Here is a tiny trained network, its code and every weight. The questions are about switching its units off for an input and a target symbol, where a switched-off unit gives its printed mean instead of its output.

import numpy as np


def w(rows, s, z=0):
    codes = np.array(rows[::2]) - 128.0
    scale = np.full(codes.shape[1], s)
    scale[-1] = z or s
    return codes * scale


def norm(h):
    return h / np.sqrt((h * h).mean(-1, keepdims=True) + 1e-5)


def f(y):
    return np.maximum(y, 0)


def softmax(a):
    e = np.exp(a - a.max(-1, keepdims=True))
    return e / e.sum(-1, keepdims=True)


def log_softmax(a):
    a = a - a.max(-1, keepdims=True)
    return a - np.log(np.exp(a).sum(-1, keepdims=True))


def net(x, mask):
    ids = ['ΓΛΞβδεζημπστφ'.index(c) for c in x.split()]
    T = len(ids)
    res = E[ids] + P[:T]
    r = norm(res)
    for j in range(3):
        rows = slice(2 * j, 2 * j + 2)
        q, k, v = (r @ M[0][rows].T for M in (Q, K, V))
        z = softmax(np.where(np.tri(T) > 0, q @ k.T / 2**0.5, -1e9)) @ v
        o = O[0][rows]
        res = res + np.where(mask[j], z, o[:, -1]) @ o[:, :-1]
    y = f(norm(res) @ A[0][:, :-1].T + A[0][:, -1])
    res = res + np.where(mask[3:11], y, B[0][:, -1]) @ B[0][:, :-1]
    return log_softmax(norm(res)[-1] @ U[:, :-1].T + U[:, -1])


Q, K, V, O, A, B = {}, {}, {}, {}, {}, {}
E = w([
[183,203,37,121],'Γ',
[123,81,94,151],'Λ',
[194,147,55,89],'Ξ',
[219,208,60,146],'β',
[132,71,134,55],'δ',
[134,117,255,146],'ε',
[166,117,39,86],'ζ',
[129,98,77,135],'η',
[172,120,153,144],'μ',
[171,30,50,119],'π',
[112,226,146,17],'σ',
[125,125,130,135],'τ',
[52,178,78,66],'φ',
],0.019)
P = w([
[123,133,119,134],'0',
[154,200,133,180],'1',
[198,103,148,25],'2',
[147,189,138,181],'3',
[196,96,146,14],'4',
[144,184,139,184],'5',
[196,96,136,2],'6',
[142,183,141,181],'7',
],0.0085)
Q[0] = w([
[178,64,186,32],'h0',
[175,121,80,99],'h0',
[18,236,88,107],'h1',
[58,19,141,151],'h1',
[47,222,135,30],'h2',
[138,168,229,3],'h2',
],0.014)
K[0] = w([
[18,176,160,105],'h0',
[127,147,56,149],'h0',
[119,138,9,1],'h1',
[33,119,142,162],'h1',
[24,158,123,69],'h2',
[93,108,225,85],'h2',
],0.016)
V[0] = w([
[250,84,183,200],'h0',
[202,108,69,92],'h0',
[154,136,114,93],'h1',
[81,145,103,71],'h1',
[157,129,54,193],'h2',
[145,35,253,96],'h2',
],0.0071)
O[0] = w([
[21,55,159,147,118],'h0',
[63,172,58,154,252],'h0',
[141,196,143,91,163],'h1',
[80,158,118,114,69],'h1',
[71,113,67,165,195],'h2',
[254,133,138,107,62],'h2',
],0.0054,0.0032)
A[0] = w([
[151,135,221,105,131],'n0',
[127,35,144,47,81],'n1',
[190,177,200,236,2],'n2',
[165,115,141,251,97],'n3',
[149,190,101,119,113],'n4',
[77,179,196,141,125],'n5',
[198,52,131,144,177],'n6',
[77,134,154,225,83],'n7',
],0.015,0.0036)
B[0] = w([
[93,107,95,202,203],'n0',
[218,146,115,160,216],'n1',
[156,169,109,1,177],'n2',
[44,114,149,214,195],'n3',
[137,71,180,111,211],'n4',
[139,129,111,205,165],'n5',
[80,115,191,55,255],'n6',
[222,136,130,68,201],'n7',
],0.02,0.0067)
U = w([
[77,121,195,105,202],'Γ',
[160,244,140,87,129],'Λ',
[153,117,27,131,177],'Ξ',
[148,5,68,75,3],'β',
[138,49,93,225,177],'δ',
[77,77,25,79,94],'ε',
[115,156,180,185,236],'ζ',
[172,171,32,113,160],'η',
[33,176,63,118,180],'μ',
[70,169,134,6,127],'π',
[249,172,109,209,59],'σ',
[29,10,121,131,68],'τ',
[191,70,198,139,113],'φ',
],0.016,0.0051)

Each question gives the input, a string of symbols that net reads in full, and the target symbol t.
The units are the heads (2 rows each of Q, K, V and O) and the neurons (one row each of A and B). Each row of codes is followed by its name. A weight is (code - 128) times the scale printed after its matrix; where a second scale follows, it is the last column's (O, A, B and U).
mask holds one flag per unit, heads first, then neurons. A switched-off unit (its flag False) gives its mean, the last column of its rows in O or B, instead of its output. The means were averaged over made-up inputs and are rounded, as every weight is.
A unit's drop is (log p(t) with every unit on - log p(t) with that unit switched off) / (log p(t) with every unit on - log p(t) with every unit switched off).
The circuit of an input: a set's keep is (log p(t) with only the set's units on - log p(t) with every unit switched off) / (log p(t) with every unit on - log p(t) with every unit switched off). Starting from all 11 units, units are removed one at a time, each time the one whose removal leaves the highest keep (on an exact tie, the one counted first), for as long as the keep stays at least 0.8.
circuit, biggest first: the units of the circuit, biggest drop first
unit that matters most: the unit with the biggest drop
k most important neurons: the k neurons with the biggest drops, biggest first
which heads matter: for each layer, one digit per head in row order, 1 if its drop is at least 0.15 and else 0, layers parted by /
drop of u: that unit's drop, to one decimal
input π Ξ φ Λ Λ σ, target ζ: 2 most important neurons => [n5; n6]
input τ ζ η, target φ: which heads matter => 110
input Γ σ μ φ, target μ: unit that matters most => n1
input ε τ τ π, target τ: circuit, biggest first => [n6; n7]
input τ Ξ η Λ π Λ Γ, target β: circuit, biggest first => [n4; n6; n1]
input ζ β π η, target η: circuit, biggest first => [h2; n7; n4]
input τ τ Ξ τ β φ η β, target Λ: which heads matter => 101
input τ Γ β, target φ: 4 most important neurons => [n4; n2; n6; n1]
input τ μ η, target φ: which heads matter => 100
input Ξ ζ η η Λ β, target Λ: which heads matter => 010
input Ξ Λ σ μ β ζ, target ε: 4 most important neurons => [n1; n6; n3; n7]
input Λ μ φ τ ε, target π: which heads matter => 101
input Ξ ε Ξ Λ τ η μ η, target Ξ: 4 most important neurons => [n6; n7; n4; n1]
input Λ τ η τ Γ Ξ, target β: 4 most important neurons => [n4; n3; n6; n1]
input τ Λ π, target φ: 4 most important neurons => [n1; n6; n2; n0]
input Λ Ξ ζ ζ τ φ, target μ: 3 most important neurons => [n6; n1; n5]
input Λ τ φ ε Λ, target π: most important neuron => [n6]
input δ β Γ τ β Ξ, target β: 2 most important neurons => [n4; n3]
input Λ β φ δ π ζ μ τ, target σ: drop of n7 => 0.8
input μ ε δ τ Λ μ δ μ, target π: drop of n2 => 0.8
input Γ δ Γ Ξ π β σ τ, target σ: drop of n7 => 0.7
